Below are the code and all the weights of a small trained network. Each question names an input and a target symbol and asks about switching units off, where a switched-off unit gives its printed mean instead of its output.

import numpy as np


def w(rows, s, z=0):
    codes = np.array(rows[::2]) - 128.0
    scale = np.full(codes.shape[1], s)
    scale[-1] = z or s
    return codes * scale


def norm(h):
    return h / np.sqrt((h * h).mean(-1, keepdims=True) + 1e-5)


def f(y):
    return np.maximum(y, 0)


def softmax(a):
    e = np.exp(a - a.max(-1, keepdims=True))
    return e / e.sum(-1, keepdims=True)


def log_softmax(a):
    a = a - a.max(-1, keepdims=True)
    return a - np.log(np.exp(a).sum(-1, keepdims=True))


def net(x, mask):
    ids = ['βγδεζηθλμξστψω'.index(c) for c in x.split()]
    T = len(ids)
    res = E[ids] + P[:T]
    r = norm(res)
    for j in range(2):
        rows = slice(2 * j, 2 * j + 2)
        q, k, v = (r @ M[0][rows].T for M in (Q, K, V))
        z = softmax(np.where(np.tri(T) > 0, q @ k.T / 2**0.5, -1e9)) @ v
        o = O[0][rows]
        res = res + np.where(mask[j], z, o[:, -1]) @ o[:, :-1]
    y = f(norm(res) @ A[0][:, :-1].T + A[0][:, -1])
    res = res + np.where(mask[2:18], y, B[0][:, -1]) @ B[0][:, :-1]
    return log_softmax(norm(res)[-1] @ U[:, :-1].T + U[:, -1])


Q, K, V, O, A, B = {}, {}, {}, {}, {}, {}
E = w([
[11,207,169],'β',
[28,189,151],'γ',
[123,158,137],'δ',
[163,139,121],'ε',
[117,153,128],'ζ',
[164,34,76],'η',
[138,42,54],'θ',
[135,134,127],'λ',
[197,154,134],'μ',
[107,156,130],'ξ',
[51,218,152],'σ',
[131,146,121],'τ',
[138,132,110],'ψ',
[134,32,64],'ω',
],0.011)
P = w([
[178,163,84],'0',
[163,151,237],'1',
[116,101,141],'2',
[128,216,86],'3',
[103,186,255],'4',
[105,95,139],'5',
[20,135,84],'6',
],0.017)
Q[0] = w([
[103,185,2],'h0',
[118,148,146],'h0',
[95,118,94],'h1',
[122,91,179],'h1',
],0.022)
K[0] = w([
[203,253,95],'h0',
[102,143,102],'h0',
[140,69,106],'h1',
[63,148,150],'h1',
],0.02)
V[0] = w([
[119,250,184],'h0',
[33,24,243],'h0',
[182,52,36],'h1',
[43,140,10],'h1',
],0.011)
O[0] = w([
[22,150,79,146],'h0',
[146,18,94,22],'h0',
[9,99,65,98],'h1',
[185,54,76,6],'h1',
],0.013,0.0022)
A[0] = w([
[127,133,41,238],'n0',
[121,110,120,46],'n1',
[139,172,11,187],'n2',
[30,13,157,2],'n3',
[122,158,14,125],'n4',
[112,95,32,72],'n5',
[123,177,168,228],'n6',
[53,99,82,184],'n7',
[153,97,64,103],'n8',
[195,96,23,176],'n9',
[75,51,87,69],'n10',
[66,239,104,69],'n11',
[245,88,111,177],'n12',
[231,166,92,218],'n13',
[136,188,167,162],'n14',
[182,68,159,139],'n15',
],0.011,0.0032)
B[0] = w([
[63,171,148,183],'n0',
[114,126,137,129],'n1',
[76,210,140,197],'n2',
[215,164,202,163],'n3',
[104,210,167,185],'n4',
[63,157,145,150],'n5',
[148,136,68,210],'n6',
[81,101,117,182],'n7',
[179,142,84,150],'n8',
[170,219,116,173],'n9',
[89,95,110,154],'n10',
[131,5,186,254],'n11',
[71,111,114,211],'n12',
[187,179,120,177],'n13',
[126,118,63,195],'n14',
[73,145,96,204],'n15',
],0.023,0.0078)
U = w([
[43,242,77,247],'β',
[28,129,36,140],'γ',
[72,95,135,66],'δ',
[142,137,163,130],'ε',
[110,89,118,2],'ζ',
[184,197,161,67],'η',
[174,178,145,54],'θ',
[149,115,150,58],'λ',
[129,121,138,60],'μ',
[101,19,107,118],'ξ',
[138,148,2,99],'σ',
[160,91,103,117],'τ',
[174,124,176,143],'ψ',
[184,183,126,110],'ω',
],0.013,0.0048)

Each question gives the input, a string of symbols that net reads in full, and the target symbol t.
The units are the heads (2 rows each of Q, K, V and O) and the neurons (one row each of A and B). Each row of codes is followed by its name. A weight is (code - 128) times the scale printed after its matrix; where a second scale follows, it is the last column's (O, A, B and U).
mask holds one flag per unit, heads first, then neurons. A switched-off unit (its flag False) gives its mean, the last column of its rows in O or B, instead of its output. The means were averaged over made-up inputs and are rounded, as every weight is.
A unit's drop is (log p(t) with every unit on - log p(t) with that unit switched off) / (log p(t) with every unit on - log p(t) with every unit switched off).
The circuit of an input: a set's keep is (log p(t) with only the set's units on - log p(t) with every unit switched off) / (log p(t) with every unit on - log p(t) with every unit switched off). Starting from the 12 units with the biggest drops (on a tie, the unit counted first), units are removed one at a time, each time the one whose removal leaves the highest keep (on an exact tie, the one counted first), for as long as the keep stays at least 0.8.
units of the circuit, in order: the units of the circuit, biggest drop first
unit that matters most: the unit with the biggest drop
top k neurons: the k neurons with the biggest drops, biggest first
which heads matter: for each layer, one digit per head in row order, 1 if its drop is at least 0.15 and else 0, layers parted by /
drop of u: that unit's drop, to one decimal
input θ η γ ψ β, target γ: which heads matter	11
input ψ ξ ξ ψ ξ, target ξ: units of the circuit, in order	[h0]
input ξ ψ η, target σ: which heads matter	10
input ξ ψ ξ ξ θ, target ξ: which heads matter	10
input τ θ ξ η ξ, target ξ: top 3 neurons	[n2 n4 n12]
input σ ξ ψ, target σ: units of the circuit, in order	[n11 h0]
input σ μ ξ ξ ψ, target ξ: top 3 neurons	[n2 n12 n4]
input λ λ ζ ξ η δ, target σ: which heads matter	01
input ξ μ σ, target ξ: which heads matter	11
input η ξ δ, target σ: which heads matter	11
input η σ σ τ σ, target σ: top 3 neurons	[n6 n14 n11]
input ξ η ξ, target σ: which heads matter	01
input σ ξ ζ, target σ: which heads matter	01
input η γ ξ ξ η, target ξ: top 2 neurons	[n12 n15]
input σ τ ξ ξ ζ, target ξ: unit that matters most	h0
input μ β δ ξ ξ τ, target σ: which heads matter	00
input ξ ξ ξ ε ω, target ξ: which heads matter	10
input μ ε ξ λ γ, target ξ: which heads matter	11
input ξ η ξ ξ τ τ, target σ: top 2 neurons	[n11 n9]
input γ θ ξ λ ω, target ξ: top 2 neurons	[n12 n15]
input ε ξ ξ μ ξ η, target σ: top 4 neurons	[n11 n9 n15 n12]
input ξ λ ξ ψ λ, target ξ: top 2 neurons	[n2 n4]
input δ ξ ψ, target σ: drop of n0	-0.1
input ω ξ σ, target ξ: drop of n1	0.0
input λ θ θ ε β ξ, target σ: drop of n9	0.3
input ψ ξ σ μ σ, target σ: drop of n9	0.1
